Where the symbols take the nodes:
J695 ! J680
J695 * J174
J695 § J589
J695 ~ J155
J695 % J327
J773 ! J207
J773 * J290
J773 § J76
J773 ~ J892
J773 % J473
J927 ! J23
J927 * J274
J927 § J327
J927 ~ J877
J927 % J767
J320 ! J815
J320 * J196
J320 § J925
J320 ~ J479
J320 % J669
J677 ! J740
J677 * J815
J677 § J253
J677 ~ J669
J677 % J589
J157 ! J26
J157 * J989
J157 § J419
J157 ~ J613
J157 % J988
J964 ! J167
J964 * J879
J964 § J680
J964 ~ J274
J964 % J23
J933 ! J938
J933 * J853
J933 § J117
J933 ~ J520
J933 % J897
J583 ! J58
J583 * J200
J583 § J338
J583 ~ J925
J583 % J253
J779 ! J274
J779 * J283
J779 § J155
J779 ~ J450
J779 % J877
J72 ! J705
J72 * J521
J72 § J780
J72 ~ J745
J72 % J256
J419 ! J525
J419 * J554
J419 § J297
J419 ~ J207
J419 % J989
J580 ! J393
J580 * J966
J580 § J425
J580 ~ J754
J580 % J338
J705 ! J342
J705 * J35
J705 § J59
J705 ~ J72
J705 % J643
J966 ! J909
J966 * J425
J966 § J365
J966 ~ J47
J966 % J580
J901 ! J693
J901 * J342
J901 § J159
J901 ~ J643
J901 % J287
J616 ! J479
J616 * J58
J616 § J737
J616 ~ J253
J616 % J61
J780 ! J59
J780 * J23
J780 § J964
J780 ~ J767
J780 % J521
J196 ! J253
J196 * J925
J196 § J960
J196 ~ J178
J196 % J320
J815 ! J61
J815 * J253
J815 § J583
J815 ~ J320
J815 % J677
J643 ! J901
J643 * J705
J643 § J35
J643 ~ J256
J643 % J820
J987 ! J520
J987 * J287
J987 § J901
J987 ~ J111
J987 % J963
J879 ! J450
J879 * J680
J879 § J978
J879 ~ J327
J879 % J964
J579 ! J754
J579 * J455
J579 § J491
J579 ~ J909
J579 % J717
J745 ! J72
J745 * J470
J745 § J767
J745 ~ J159
J745 % J552
J61 ! J132
J61 * J616
J61 § J58
J61 ~ J815
J61 % J740
J914 ! J767
J914 * J877
J914 § J779
J914 ~ J950
J914 % J169
J425 ! J289
J425 * J365
J425 § J26
J425 ~ J267
J425 % J966
J47 ! J966
J47 * J267
J47 § J988
J47 ~ J455
J47 % J754
J887 ! J960
J887 * J717
J887 § J579
J887 ~ J386
J887 % J18
J589 ! J573
J589 * J677
J589 § J815
J589 ~ J273
J589 % J174
J470 ! J521
J470 * J767
J470 § J927
J470 ~ J169
J470 % J745
J59 ! J169
J59 * J950
J59 § J167
J59 ~ J780
J59 % J35
J820 ! J287
J820 * J643
J820 § J705
J820 ~ J117
J820 % J111
J283 ! J327
J283 * J155
J283 § J786
J283 ~ J371
J283 % J779
J824 ! J375
J824 * J610
J824 § J473
J824 ~ J26
J824 % J684
J342 ! J552
J342 * J159
J342 § J169
J342 ~ J705
J342 % J901
J740 ! J559
J740 * J61
J740 § J616
J740 ~ J677
J740 % J573
J159 ! J745
J159 * J169
J159 § J914
J159 ~ J35
J159 % J342
J613 ! J157
J613 * J209
J613 § J207
J613 ~ J610
J613 % J375
J200 ! J737
J200 * J338
J200 § J580
J200 ~ J960
J200 % J583
J253 ! J616
J253 * J583
J253 § J200
J253 ~ J196
J253 % J815
J375 ! J988
J375 * J613
J375 § J209
J375 ~ J824
J375 % J491
J371 ! J283
J371 * J440
J371 § J519
J371 ~ J680
J371 % J450
J273 ! J589
J273 * J669
J273 § J320
J273 ~ J559
J273 % J786
J950 ! J914
J950 * J167
J950 § J450
J950 ~ J23
J950 % J59
J26 ! J824
J26 * J682
J26 § J525
J26 ~ J157
J26 % J365
J178 ! J196
J178 * J18
J178 § J887
J178 ~ J58
J178 % J479
J455 ! J47
J455 * J491
J455 § J375
J455 ~ J289
J455 % J579
J386 ! J887
J386 * J393
J386 § J909
J386 ~ J338
J386 % J737
J267 ! J425
J267 * J988
J267 § J157
J267 ~ J491
J267 % J47
J297 ! J81
J297 * J811
J297 § J520
J297 ~ J567
J297 % J554
J737 ! J18
J737 * J386
J737 § J393
J737 ~ J200
J737 % J58
J525 ! J473
J525 * J892
J525 § J81
J525 ~ J419
J525 % J682
J491 ! J267
J491 * J375
J491 § J613
J491 ~ J684
J491 % J455
J567 ! J297
J567 * J963
J567 § J987
J567 ~ J76
J567 % J446
J559 ! J273
J559 * J132
J559 § J479
J559 ~ J740
J559 % J519
J878 ! J853
J878 * J693
J878 § J552
J878 ~ J287
J878 % J520
J274 ! J964
J274 * J327
J274 § J695
J274 ~ J779
J274 % J927
J989 ! J682
J989 * J419
J989 § J554
J989 ~ J209
J989 % J157
J473 ! J209
J473 * J773
J473 § J290
J473 ~ J525
J473 % J610
J610 ! J613
J610 * J473
J610 § J773
J610 ~ J682
J610 % J824
J174 ! J978
J174 * J589
J174 § J677
J174 ~ J786
J174 % J695
J554 ! J892
J554 * J297
J554 § J811
J554 ~ J446
J554 % J419
J256 ! J643
J256 * J72
J256 § J521
J256 ~ J552
J256 % J117
J58 ! J178
J58 * J737
J58 § J386
J58 ~ J583
J58 % J616
J167 ! J877
J167 * J450
J167 § J371
J167 ~ J964
J167 % J950
J767 ! J780
J767 * J927
J767 § J274
J767 ~ J914
J767 % J470
J289 ! J455
J289 * J684
J289 § J824
J289 ~ J425
J289 % J909
J117 ! J820
J117 * J256
J117 § J72
J117 ~ J693
J117 % J853
J717 ! J626
J717 * J579
J717 § J455
J717 ~ J393
J717 % J887
J693 ! J117
J693 * J552
J693 § J745
J693 ~ J901
J693 % J878
J960 ! J200
J960 * J626
J960 § J754
J960 ~ J887
J960 % J925
J111 ! J987
J111 * J820
J111 § J643
J111 ~ J853
J111 % J938
J682 ! J610
J682 * J525
J682 § J892
J682 ~ J989
J682 % J26
J626 ! J338
J626 * J754
J626 § J47
J626 ~ J717
J626 % J960
J978 ! J440
J978 * J573
J978 § J740
J978 ~ J174
J978 % J680
J519 ! J786
J519 * J559
J519 § J132
J519 ~ J573
J519 % J440
J290 ! J446
J290 * J76
J290 § J938
J290 ~ J81
J290 % J773
J521 ! J35
J521 * J780
J521 § J23
J521 ~ J470
J521 % J72
J18 ! J925
J18 * J887
J18 § J717
J18 ~ J737
J18 % J178
J450 ! J779
J450 * J371
J450 § J440
J450 ~ J879
J450 % J167
J963 ! J811
J963 * J987
J963 § J287
J963 ~ J938
J963 % J567
J440 ! J155
J440 * J519
J440 § J559
J440 ~ J978
J440 % J371
J169 ! J470
J169 * J914
J169 § J877
J169 ~ J59
J169 % J159
J680 ! J371
J680 * J978
J680 § J573
J680 ~ J695
J680 % J879
J155 ! J695
J155 * J786
J155 § J273
J155 ~ J440
J155 % J283
J925 ! J583
J925 * J960
J925 § J626
J925 ~ J18
J925 % J196
J853 ! J111
J853 * J117
J853 § J256
J853 ~ J878
J853 % J933
J287 ! J878
J287 * J901
J287 § J342
J287 ~ J820
J287 % J987
J988 ! J365
J988 * J157
J988 § J989
J988 ~ J375
J988 % J267
J811 ! J897
J811 * J520
J811 § J878
J811 ~ J963
J811 % J297
J209 ! J989
J209 * J207
J209 § J446
J209 ~ J473
J209 % J613
J754 ! J580
J754 * J47
J754 § J267
J754 ~ J579
J754 % J626
J877 ! J927
J877 * J779
J877 § J283
J877 ~ J167
J877 % J914
J909 ! J579
J909 * J289
J909 § J684
J909 ~ J966
J909 % J393
J897 ! J76
J897 * J933
J897 § J853
J897 ~ J811
J897 % J81
J327 ! J879
J327 * J695
J327 § J174
J327 ~ J283
J327 % J274
J393 ! J717
J393 * J909
J393 § J289
J393 ~ J580
J393 % J386
J938 ! J963
J938 * J111
J938 § J820
J938 ~ J933
J938 % J76
J76 ! J567
J76 * J938
J76 § J111
J76 ~ J897
J76 % J290
J338 ! J386
J338 * J580
J338 § J966
J338 ~ J626
J338 % J200
J35 ! J159
J35 * J59
J35 § J950
J35 ~ J521
J35 % J705
J669 ! J677
J669 * J320
J669 § J196
J669 ~ J132
J669 % J273
J132 ! J669
J132 * J479
J132 § J178
J132 ~ J61
J132 % J559
J786 ! J174
J786 * J273
J786 § J669
J786 ~ J519
J786 % J155
J446 ! J554
J446 * J567
J446 § J963
J446 ~ J290
J446 % J207
J207 ! J419
J207 * J446
J207 § J567
J207 ~ J773
J207 % J209
J81 ! J290
J81 * J897
J81 § J933
J81 ~ J297
J81 % J892
J573 ! J519
J573 * J740
J573 § J61
J573 ~ J589
J573 % J978
J479 ! J320
J479 * J178
J479 § J18
J479 ~ J616
J479 % J132
J365 ! J684
J365 * J26
J365 § J682
J365 ~ J988
J365 % J425
J552 ! J256
J552 * J745
J552 § J470
J552 ~ J342
J552 % J693
J684 ! J491
J684 * J824
J684 § J610
J684 ~ J365
J684 % J289
J23 ! J950
J23 * J964
J23 § J879
J23 ~ J927
J23 % J780
J520 ! J933
J520 * J878
J520 § J693
J520 ~ J987
J520 % J811
J892 ! J773
J892 * J81
J892 § J897
J892 ~ J554
J892 % J525

The rows follow the links: the fewer symbols apart two nodes are, the more alike their rows tend to be.

Each row is also shifted at random along 7 hidden directions that mean nothing.

Some nodes, each with a row of numbers:
J745: -531,-15,-404,57,-212,156,-80,208,-24,-173,-9,140,-12,-6,236,224,-97,211,-108,-198,95,-148,373,-245,-267,361,-64,29,93,-27,-256,-168,303,-59,-39,-385,-108,-277,-267,-220,577,-89,186,16,-733,121,151,228,-221,-298,374,-160,133,-31,-208,136
J207: -40,-280,186,129,-319,-130,184,173,81,103,98,373,-421,-195,293,-143,16,-161,56,-284,-97,169,-112,284,128,-175,330,-146,-30,90,217,39,-335,447,-84,167,324,686,304,-17,-538,-155,-7,-4,-142,-245,448,170,-247,-127,-161,291,-664,163,92,-1
J754: -546,-81,272,-68,-102,-123,106,183,444,255,197,170,-362,0,199,-333,-45,-208,-194,96,-168,0,138,6,-128,-389,-60,327,-186,-271,153,311,-180,868,215,202,-365,-70,163,344,-34,165,211,-17,680,-42,133,37,-12,213,-38,-464,-111,111,-170,-281
J200: 438,-248,49,212,260,-224,66,-72,-123,-24,-8,-306,-240,69,64,-223,335,-178,-255,315,434,171,486,-110,35,-296,5,25,-385,-555,144,245,-94,832,365,410,-200,-33,296,275,-32,200,289,15,667,90,55,-394,390,373,-121,-566,-133,320,-144,-288
J196: -294,-61,-140,-55,232,-131,-51,67,103,-4,203,40,47,65,13,-96,-259,81,23,242,-72,-50,-83,17,-129,-225,-171,364,249,63,-224,-201,-9,-64,205,-197,131,-81,-222,18,188,193,70,5,-227,99,90,-162,182,235,71,-299,420,60,203,33
J450: -104,214,-17,68,263,-137,7,46,353,84,-195,226,81,-17,209,260,-211,-106,61,217,-366,119,69,-153,-143,352,-97,210,269,-66,-47,-107,200,-173,88,-115,50,-44,-47,-231,-242,81,104,-6,-214,17,276,-53,84,-72,35,45,-216,94,238,216
J887: 220,-71,-331,51,281,161,-99,187,-6,70,355,165,212,-111,-231,-116,-30,193,225,225,-217,-313,-28,361,128,-357,-167,204,515,337,57,37,-168,-396,48,-102,102,-145,7,62,209,30,162,2,-713,-54,100,-174,197,271,299,525,-193,-217,412,414
J159: 723,-198,-149,114,34,-168,153,147,-225,-253,-341,56,-351,-56,328,270,-64,-85,-149,-4,443,289,111,-315,65,288,223,-348,-330,-189,-106,-126,162,686,143,77,365,316,-14,-329,-218,-40,177,28,-145,-143,376,-197,84,-86,64,-281,-135,318,132,-198
J393: -295,-213,-220,-44,35,64,-1,338,231,194,487,347,-70,-121,93,-220,-149,172,83,93,-284,-235,-36,301,-86,-404,-46,352,428,390,47,174,-205,16,95,-255,20,44,-5,91,341,51,184,-7,-755,-55,253,-3,27,187,245,179,-205,-244,274,223
J811: -290,174,67,-119,-376,24,-3,-133,-74,29,-79,19,-88,84,-133,-66,-67,-111,-116,-339,164,-12,9,-104,149,97,-48,-261,-208,-189,-60,-7,67,-13,-221,187,-261,-396,-123,110,-65,-181,36,15,590,49,-158,346,-357,-247,92,-220,177,37,-389,-202
J167: -397,583,330,-364,-48,-40,-165,-85,323,185,-334,-30,135,219,-241,234,-190,6,140,16,-270,57,-803,-401,-164,349,-429,257,-63,284,43,107,322,-213,-78,-145,-253,-425,-65,-125,124,118,-297,-6,671,13,-251,109,-123,-109,-94,-445,1012,-336,18,-198
J853: -3,-21,-17,101,-277,-116,-8,-71,100,263,-57,141,-300,11,79,82,258,27,-153,-231,-49,116,564,-212,-115,185,-25,-213,209,-216,139,338,112,239,-95,125,-403,-97,183,52,328,-188,219,-13,-143,269,20,221,-176,-241,-99,-231,-317,0,-361,-31
J767: 345,-128,-465,-46,228,-141,82,35,-105,3,-231,1,48,52,663,222,-57,38,-332,93,402,116,181,-334,-265,428,156,-180,-304,-61,-24,223,395,67,156,-356,-262,-412,-98,-334,89,21,295,28,-151,95,364,-54,-36,-125,381,-501,-313,-108,-16,-17
J371: 663,-139,-221,333,519,-120,83,-37,-46,-262,-267,-115,108,-101,386,252,59,-119,-97,372,130,155,543,-127,-110,298,168,-98,-30,-368,-117,-224,154,61,248,-21,224,172,-3,-251,-293,103,198,23,-336,-4,291,-383,356,78,45,76,-545,372,255,210
J174: -141,397,-60,4,333,215,-14,95,26,7,-158,161,427,-176,-309,175,-184,-189,313,305,-333,-135,-282,219,475,281,-62,323,201,184,95,-143,-9,-523,64,236,138,-207,62,-155,-620,112,68,3,-32,-303,10,-94,128,-5,349,910,-500,-61,433,404
J643: 553,406,249,22,8,84,-105,-51,302,-137,-325,1,82,32,-8,199,-26,-157,115,-95,-311,-31,-112,-225,-144,301,-245,-428,-129,-170,7,-97,206,-167,-270,21,-100,-210,-4,-73,-255,-171,-164,13,536,-98,16,125,-141,-178,-78,105,252,56,-4,115
J297: -1032,-205,8,-214,-576,-158,156,184,-103,41,108,403,-375,-5,272,-136,-335,-97,-48,-486,293,197,-636,82,186,-35,247,142,-280,281,-62,-207,-119,339,-60,-96,333,277,-55,-127,-359,-60,-20,11,108,-185,440,419,-573,-284,139,-278,152,26,-110,-274
J580: -110,63,263,16,-82,120,-105,172,406,218,265,65,-265,-21,-380,-237,91,46,-27,135,-484,-232,483,3,-71,-458,-270,223,330,-233,75,317,-188,555,61,316,-396,-60,44,460,539,29,164,-20,172,54,-308,-85,223,254,-169,-16,66,41,-159,-106
J559: -351,175,74,-57,213,43,36,70,249,228,-68,6,64,-52,-25,13,-8,-95,-97,319,-231,-26,205,-70,36,125,-16,440,23,-114,142,311,48,211,237,180,-370,-229,72,82,-20,219,181,-19,208,-24,-92,-112,212,86,97,70,-392,-53,10,-22
J155: -102,96,39,75,80,4,-30,102,-130,-81,-183,-85,-120,-20,-410,245,17,45,138,202,73,103,6,-239,222,171,-134,317,145,-14,-51,-120,46,334,188,257,255,222,18,-111,168,175,36,-10,-223,-46,-108,-296,292,42,-51,28,337,129,147,-74
J988: -346,16,-231,-15,-49,-53,-60,46,170,145,431,335,22,-7,-147,-272,-242,-14,24,-67,-249,-251,236,308,129,-359,-223,36,503,-67,-147,-62,-162,-332,-75,31,-182,-500,-208,292,61,-128,322,22,-123,135,85,229,-177,70,310,77,-115,-11,-17,261
J589: -742,12,-123,-48,-16,204,-62,160,-68,163,81,-48,39,-58,-321,105,132,239,27,180,-42,-108,235,-72,71,124,-36,594,320,206,90,232,40,72,162,31,-185,-11,22,-12,644,173,108,-14,-618,90,-295,-82,216,-4,98,157,-36,-224,-102,11
J58: -1134,-174,-50,5,64,-225,88,-87,-45,67,148,-56,48,81,345,-254,-20,-159,-176,131,317,155,-20,76,-26,-85,69,586,-304,-184,-33,-81,-64,169,290,-51,-110,-176,57,100,-247,294,126,19,466,95,251,25,-16,104,127,-485,-9,112,-171,-151
J521: 369,191,-25,108,-30,108,-24,8,-36,-115,-350,-82,-117,-34,-181,290,54,-83,-140,24,63,33,581,-360,103,381,-55,-263,-59,-463,-94,16,236,321,-21,339,-196,-196,-86,-57,135,-99,213,1,124,35,-199,-48,117,-159,47,10,-155,241,-204,-78
J677: 306,-1,112,-199,321,61,-15,-94,-93,-94,-127,-436,268,111,0,44,55,122,-56,301,141,-18,-351,-160,-219,-16,44,169,-360,147,13,145,104,0,153,-192,-41,3,-53,-43,197,249,-295,-1,301,-1,-334,-331,327,255,-169,-253,465,-201,96,-219
J72: -285,55,119,70,-283,4,108,97,-98,-89,-280,147,-224,-102,0,250,-54,-128,66,-198,74,200,-106,-106,238,357,165,-7,-91,-15,-8,-223,19,298,-30,196,332,417,81,-262,-360,-49,-15,4,-137,-189,176,117,-178,-310,-43,236,-180,223,3,-69
J365: -4,-103,19,21,-71,55,-45,-209,-251,-83,242,-167,100,53,-295,-280,49,34,33,-122,141,-94,73,260,146,-382,33,-140,31,-83,-122,-184,-223,-292,-122,132,53,-26,-135,277,0,-92,-92,-16,189,118,-270,56,-39,100,-92,102,140,63,-143,-21
J773: 1058,67,430,153,-157,250,-99,-150,44,-237,-87,-338,-121,-33,-393,-50,320,-4,112,-172,-206,-128,367,-11,-78,-251,-66,-669,-90,-353,-8,-30,-142,213,-298,336,-30,321,44,314,190,-267,-302,1,346,6,-531,-49,130,62,-515,269,222,201,-219,-122
J966: 562,-186,168,-19,117,20,40,111,136,-82,250,86,-108,-102,-130,-183,-202,12,139,103,-276,-75,-125,326,81,-502,123,-71,210,135,-96,-137,-339,92,14,86,426,479,-129,149,-135,-28,-142,-28,-225,-180,-71,-198,200,307,-230,373,-83,105,351,21
J81: -738,-51,-133,-111,-356,105,35,54,8,-144,158,157,77,12,405,-185,-240,-71,-136,-373,125,-147,-145,116,-163,51,73,-101,-353,13,-193,-225,36,-227,-202,-363,-96,-304,-222,9,-113,-138,-31,18,196,-47,196,469,-529,-238,319,-140,76,-36,-286,15
J342: -557,271,208,-66,-304,94,-36,45,86,-109,-267,99,-17,28,6,166,-86,-118,85,-258,-58,45,-376,-189,-13,390,-98,5,-248,30,-23,-234,177,-37,-175,-56,85,-39,-2,-165,-237,-66,-183,6,335,-138,95,303,-338,-330,36,36,337,17,-125,-28
J610: 106,-129,58,-1,-141,-134,31,-119,-97,122,91,-71,-86,91,192,-282,258,-106,-97,-191,296,73,-155,92,-25,-268,-15,-214,-402,-64,252,229,-128,143,-50,79,-243,-158,308,171,-183,-55,9,-9,688,9,159,141,-228,36,3,-342,-7,-55,-230,-148
J933: 288,350,199,-73,-264,-18,-25,-104,78,203,-172,188,-207,15,-528,95,-30,-124,98,-224,-203,53,38,-79,360,76,-163,-336,253,-113,75,131,-18,1,-244,500,-201,-184,48,116,-126,-242,104,-12,365,13,-251,209,-196,-185,-82,191,-49,18,-111,-52
J47: -445,-268,89,-113,-117,8,77,42,11,-87,306,-60,-45,26,176,-328,-101,55,-87,-75,98,-26,-170,217,-135,-391,166,179,-169,94,-116,-107,-219,150,29,-184,134,264,-125,171,63,78,-190,-11,97,-14,-25,47,-67,153,-131,-157,194,3,-77,-178
J525: 468,-140,-76,47,19,-77,59,152,272,51,162,344,-100,-76,487,-173,-50,-114,4,-135,-168,-65,-150,236,-147,-227,21,-337,-64,96,127,91,-135,52,-93,-202,23,-16,129,5,-354,-156,86,1,4,-170,527,143,-219,31,173,66,-372,-48,199,190
J132: -220,-216,257,-123,193,-156,184,-137,-170,-11,-131,-312,102,22,321,-65,69,-133,-94,215,304,285,-494,74,-2,42,431,342,-546,147,124,56,-74,162,255,-62,242,501,173,-115,-510,304,-329,-8,392,-130,-7,-250,168,147,-289,-142,-160,-17,114,-316
J419: 674,-327,-126,153,-69,-41,31,174,158,-29,199,199,-289,-59,395,-118,66,78,-84,-130,-43,-51,276,96,-281,-293,66,-419,37,-45,41,116,-86,332,-68,-186,46,200,79,48,161,-183,127,10,-361,-36,382,36,-80,53,8,-132,-246,52,45,66
J963: -15,-34,-413,-81,-216,144,-8,-7,-322,-32,171,252,185,-65,-125,78,-212,226,200,-372,19,-152,-261,309,247,61,151,-259,404,527,-130,-215,-48,-842,-334,-246,307,-13,-218,-217,34,-300,-39,-18,-910,6,44,320,-349,-282,266,608,-186,-253,130,345
J877: 779,191,63,-54,392,-57,49,-206,31,-41,-412,-175,315,25,235,273,-10,-109,31,175,-42,158,-268,-124,-71,430,140,-239,-207,69,101,50,206,-410,-25,-128,45,-21,48,-311,-490,15,-195,-4,204,-77,15,-190,127,-41,-97,150,-255,-104,273,82
J157: -153,-216,-31,-75,-326,-149,-38,21,-212,198,285,99,-312,85,-245,-245,107,149,76,-238,267,50,-321,109,157,-442,-121,-9,117,311,144,150,-217,236,-31,67,91,122,170,170,290,-68,18,1,-72,82,76,84,-165,57,-68,-323,444,-160,-63,-174
J680: 236,378,-75,7,373,77,-138,91,198,-158,-205,36,250,30,-200,268,-250,-42,168,328,-250,-107,-144,-203,7,225,-374,112,168,-5,-171,-261,227,-255,54,-59,104,-347,-188,-168,-62,93,51,27,-2,-99,52,-215,194,76,195,88,430,64,344,233

From each start, follow one symbol. Which node do you reach?
Answers are names.
new walk
-563,-100,-33,-15,68,-168,-8,42,-110,76,182,30,-52,27,-133,-166,-48,-29,50,154,154,82,-192,99,162,-240,-87,447,56,54,7,-90,-133,161,232,120,144,17,60,101,-57,219,120,11,59,11,118,-137,133,208,57,-200,237,49,98,-50
~: J18
new walk
-96,-259,14,-31,176,-30,131,18,-222,54,-36,-234,40,-69,153,50,155,72,-88,228,254,190,-53,4,25,73,378,380,-197,191,163,189,-52,225,277,-27,146,457,142,-122,-2,263,-81,-30,-243,-42,-67,-286,304,108,-146,16,-358,-89,89,-174
%: J573
new walk
-344,9,-16,49,-23,262,-119,112,112,172,345,39,110,-125,-379,-199,172,134,157,120,-369,-327,328,306,81,-326,-140,317,447,111,135,215,-210,-157,-13,107,-244,-65,123,296,430,22,74,-35,-395,27,-275,10,154,169,60,515,-240,-181,-41,230
~: J717
new walk
-856,214,309,-82,-56,-119,74,-3,-108,14,-355,-62,-77,32,-178,123,-45,-242,123,81,210,307,-668,-209,348,316,-40,520,-395,41,88,-188,51,358,213,314,233,170,186,-167,-538,282,-129,-12,673,-221,93,-44,-8,-83,-59,-169,391,132,75,-271
!: J680
new walk
308,-346,-18,-27,141,-178,149,-92,-129,-248,150,-161,21,42,453,-322,-131,-150,-201,20,348,97,-127,217,-83,-356,296,-227,-492,-173,-146,-204,-182,156,95,-120,251,170,-130,108,-451,36,-89,26,488,-53,197,-95,0,231,-72,-304,-59,249,51,-186
!: J289
new walk
-30,278,163,93,-247,161,-172,-25,248,-94,-184,-94,-79,89,-124,212,163,66,-42,-174,-240,-102,480,-381,-329,292,-306,-251,32,-349,-98,-36,277,92,-199,-34,-372,-234,-84,46,525,-172,-46,-1,95,173,-251,195,-100,-229,-134,-187,427,106,-420,3
*: J72
new walk
-497,368,147,-131,119,106,-127,-158,-3,-179,-283,-254,428,97,-153,184,-74,-34,165,87,-20,-21,-546,-154,-86,377,-233,285,-260,94,-105,-332,238,-502,-34,-197,81,-253,-104,-177,-156,164,-345,-5,438,-40,-178,3,-21,-93,-11,-11,718,-85,24,25
%: J779
new walk
-735,279,133,-164,-13,60,-51,105,86,171,-152,-62,-14,59,-288,32,8,-83,-52,201,52,-24,-125,-262,143,184,-244,567,-185,-75,145,221,141,397,203,249,-376,-406,88,70,173,261,119,-24,567,-50,-182,-53,94,23,165,-286,349,-98,-148,-228
%: J440
new walk
-45,344,-4,-179,35,2,-127,13,294,235,-204,32,35,125,-125,290,-89,140,-37,69,-260,-34,28,-429,-240,341,-285,103,246,71,-11,248,345,-71,5,-166,-394,-416,-126,-101,499,34,59,-8,-92,181,-190,20,36,-104,8,-323,390,-241,-77,-26
*: J274
new walk
384,42,85,70,-223,-155,87,-73,-28,259,-143,252,-330,-102,-195,131,107,-151,27,-212,-69,218,255,29,389,113,170,-339,282,-130,200,182,-99,161,-149,519,0,217,228,-17,-336,-260,207,-15,-49,-13,37,136,-133,-227,-136,281,-698,157,-47,5
!: J933
new walk
247,46,319,-26,-32,-117,10,-50,201,1,114,13,-323,44,-362,-261,-147,-176,-26,46,-161,25,232,48,156,-459,-127,-108,127,-408,-162,-82,-242,498,-6,469,-3,70,-146,377,-75,-39,72,2,563,41,-272,-99,117,242,-283,-207,223,362,-65,-269
~: J491
new walk
-362,-16,131,37,46,-258,86,215,254,323,117,299,-391,-25,-107,-240,-24,-271,-55,253,-51,129,22,15,281,-317,-182,419,47,-230,243,274,-221,836,324,546,-144,-118,318,260,-287,182,429,7,560,-113,310,-133,126,258,103,-306,-216,186,100,-162
*: J626
new walk
131,149,-234,-86,123,-185,148,226,127,162,-270,449,-170,-83,232,276,-333,-177,-95,59,10,172,-101,-211,243,413,53,-18,58,30,35,110,197,254,128,91,24,-231,-5,-327,-409,-13,390,10,-99,-196,468,13,-107,-167,412,-8,-502,36,280,66
~: J780
